Below is a small trained network, with its code and all its weights. Each question gives an input and a target symbol and asks what happens when units are switched off, that is, made to give their printed mean instead of their output.

import numpy as np


def w(rows, s, z=0):
    codes = np.array(rows[::2]) - 128.0
    scale = np.full(codes.shape[1], s)
    scale[-1] = z or s
    return codes * scale


def f(y):
    return np.maximum(y, 0)


def softmax(a):
    e = np.exp(a - a.max(-1, keepdims=True))
    return e / e.sum(-1, keepdims=True)


def log_softmax(a):
    a = a - a.max(-1, keepdims=True)
    return a - np.log(np.exp(a).sum(-1, keepdims=True))


def net(x, mask):
    ids = ['αβγεζηλξπστφψω'.index(c) for c in x.split()]
    T = len(ids)
    res = E[ids] + P[:T]
    u = 0
    for l in range(3):
        q, k, v = (res @ M[l].T for M in (Q, K, V))
        z = softmax(np.where(np.tri(T) > 0, q @ k.T / 3**0.5, -1e9)) @ v
        res = res + np.where(mask[u], z, O[l][:, -1]) @ O[l][:, :-1]
        u += 1
        y = f(res @ A[l][:, :-1].T + A[l][:, -1])
        res = res + np.where(mask[u : u + 4], y, B[l][:, -1]) @ B[l][:, :-1]
        u += 4
    return log_softmax(res[-1] @ U[:, :-1].T + U[:, -1])


Q, K, V, O, A, B = {}, {}, {}, {}, {}, {}
E = w([
[115,133,85],'α',
[176,86,80],'β',
[82,148,108],'γ',
[81,185,52],'ε',
[92,74,173],'ζ',
[148,84,128],'η',
[107,254,66],'λ',
[113,150,107],'ξ',
[198,96,35],'π',
[132,70,53],'σ',
[145,153,120],'τ',
[69,110,190],'φ',
[39,20,59],'ψ',
[52,149,116],'ω',
],0.015)
P = w([
[89,172,60],'0',
[199,113,108],'1',
[184,91,135],'2',
[130,137,134],'3',
[137,141,86],'4',
[130,128,78],'5',
[130,140,81],'6',
[130,161,4],'7',
],0.012)
Q[0] = w([
[124,47,145],'0.h1',
[248,115,109],'0.h1',
[161,191,200],'0.h1',
],0.011)
K[0] = w([
[108,65,144],'0.h1',
[204,92,2],'0.h1',
[252,209,252],'0.h1',
],0.0074)
V[0] = w([
[51,56,143],'0.h1',
[2,127,58],'0.h1',
[52,131,118],'0.h1',
],0.0063)
O[0] = w([
[128,94,188,124],'0.h1',
[255,72,67,255],'0.h1',
[210,89,110,155],'0.h1',
],0.0097,0.0046)
A[0] = w([
[169,122,116,161],'0.n1',
[139,161,148,3],'0.n2',
[138,134,244,25],'0.n3',
[98,126,55,87],'0.n4',
],0.011,0.0045)
B[0] = w([
[152,116,157,252],'0.n1',
[207,109,193,128],'0.n2',
[100,61,2,131],'0.n3',
[169,76,224,254],'0.n4',
],0.0077,0.006)
Q[1] = w([
[141,182,209],'1.h1',
[15,253,85],'1.h1',
[213,114,229],'1.h1',
],0.0066)
K[1] = w([
[156,134,156],'1.h1',
[255,103,212],'1.h1',
[128,166,126],'1.h1',
],0.0092)
V[1] = w([
[134,251,172],'1.h1',
[108,27,11],'1.h1',
[199,162,254],'1.h1',
],0.0069)
O[1] = w([
[1,112,76,34],'1.h1',
[98,109,237,253],'1.h1',
[53,158,26,97],'1.h1',
],0.0047,0.0055)
A[1] = w([
[95,84,217,189],'1.n1',
[131,254,177,83],'1.n2',
[53,96,117,3],'1.n3',
[46,188,44,83],'1.n4',
],0.0078,0.0045)
B[1] = w([
[200,171,81,254],'1.n1',
[109,84,106,184],'1.n2',
[145,113,247,128],'1.n3',
[139,97,73,136],'1.n4',
],0.011,0.0021)
Q[2] = w([
[117,59,113],'2.h1',
[6,110,123],'2.h1',
[116,113,205],'2.h1',
],0.013)
K[2] = w([
[90,133,2],'2.h1',
[140,214,171],'2.h1',
[49,149,206],'2.h1',
],0.0075)
V[2] = w([
[211,201,172],'2.h1',
[156,28,252],'2.h1',
[5,11,83],'2.h1',
],0.0041)
O[2] = w([
[128,145,62,182],'2.h1',
[183,30,232,253],'2.h1',
[162,1,222,52],'2.h1',
],0.0069,0.0043)
A[2] = w([
[1,121,136,3],'2.n1',
[131,72,25,220],'2.n2',
[161,114,43,174],'2.n3',
[108,61,213,145],'2.n4',
],0.0081,0.0045)
B[2] = w([
[175,131,105,128],'2.n1',
[148,203,185,255],'2.n2',
[2,211,113,246],'2.n3',
[182,105,48,179],'2.n4',
],0.0097,0.0082)
U = w([
[3,155,132,2],'α',
[142,212,227,157],'β',
[91,177,225,5],'γ',
[163,235,119,55],'ε',
[144,161,191,126],'ζ',
[124,171,172,76],'η',
[52,249,29,232],'λ',
[80,218,99,206],'ξ',
[106,239,175,46],'π',
[167,169,179,221],'σ',
[40,241,183,54],'τ',
[91,190,170,79],'φ',
[222,63,231,184],'ψ',
[148,195,176,155],'ω',
],0.0059,0.0045)

Each question gives the input, a string of symbols that net reads in full, and the target symbol t.
The units are the heads (3 rows each of Q, K, V and O) and the neurons (one row each of A and B). Each row of codes is followed by its name. A weight is (code - 128) times the scale printed after its matrix; where a second scale follows, it is the last column's (O, A, B and U).
mask holds one flag per unit, layer by layer, with each layer's heads first. A switched-off unit (its flag False) gives its mean, the last column of its rows in O or B, instead of its output. The means were averaged over made-up inputs and are rounded, as every weight is.
A unit's drop is (log p(t) with every unit on - log p(t) with that unit switched off) / (log p(t) with every unit on - log p(t) with every unit switched off).
The circuit of an input: a set's keep is (log p(t) with only the set's units on - log p(t) with every unit switched off) / (log p(t) with every unit on - log p(t) with every unit switched off). Starting from the 12 units with the biggest drops (on a tie, the unit counted first), units are removed one at a time, each time the one whose removal leaves the highest keep (on an exact tie, the one counted first), for as long as the keep stays at least 0.8.
units of the circuit, in order: the units of the circuit, biggest drop first
k most important neurons: the k neurons with the biggest drops, biggest first
top k neurons in layer l: the k neurons of layer l with the biggest drops, biggest first
drop when u is switched off: that unit's drop, to one decimal
input λ λ λ β γ, target λ: units of the circuit, in order	(2.h1 0.h1)
input λ λ ε β, target λ: 2 most important neurons	(0.n4 2.n3)
input λ ζ λ λ β, target λ: units of the circuit, in order	(2.h1 1.h1 0.h1)
input β λ β λ λ λ ζ, target λ: units of the circuit, in order	(2.h1 1.h1)
input β ζ ψ α ψ β φ, target ψ: units of the circuit, in order	(2.n3 2.h1)
input ω ζ β η ψ ζ, target ψ: units of the circuit, in order	(2.h1 2.n3)
input η η γ β ξ ψ λ, target ψ: units of the circuit, in order	(0.h1 2.h1 2.n3 0.n4)
input β β ξ β β τ γ ψ, target ψ: top 2 neurons in layer 0	(0.n4 0.n1)
input ε λ ε, target λ: units of the circuit, in order	(2.h1)
input ψ γ λ λ ψ β λ, target ψ: units of the circuit, in order	(0.h1 2.h1 1.h1 2.n3)
input β ψ β γ ψ τ, target ψ: units of the circuit, in order	(2.h1 2.n3)
input β ξ ω λ λ ψ ζ, target ψ: top 2 neurons in layer 2	(2.n3 2.n4)
input ω β λ π ψ β π, target ψ: units of the circuit, in order	(2.h1 0.h1)
input β β ξ α ψ β, target ψ: 2 most important neurons	(0.n1 2.n4)
input ε α λ, target λ: top neuron in layer 1	(1.n2)
input α ω π ξ β λ ψ τ, target ψ: drop when 1.h1 is switched off	0.1
input λ λ ψ ξ α, target ψ: drop when 2.h1 is switched off	1.0
input ψ γ α, target ψ: drop when 0.n2 is switched off	0.0
input β λ ξ ξ φ ψ, target ψ: drop when 2.h1 is switched off	0.9
input β ψ λ π ψ β β, target ψ: most important neuron	(2.n4)
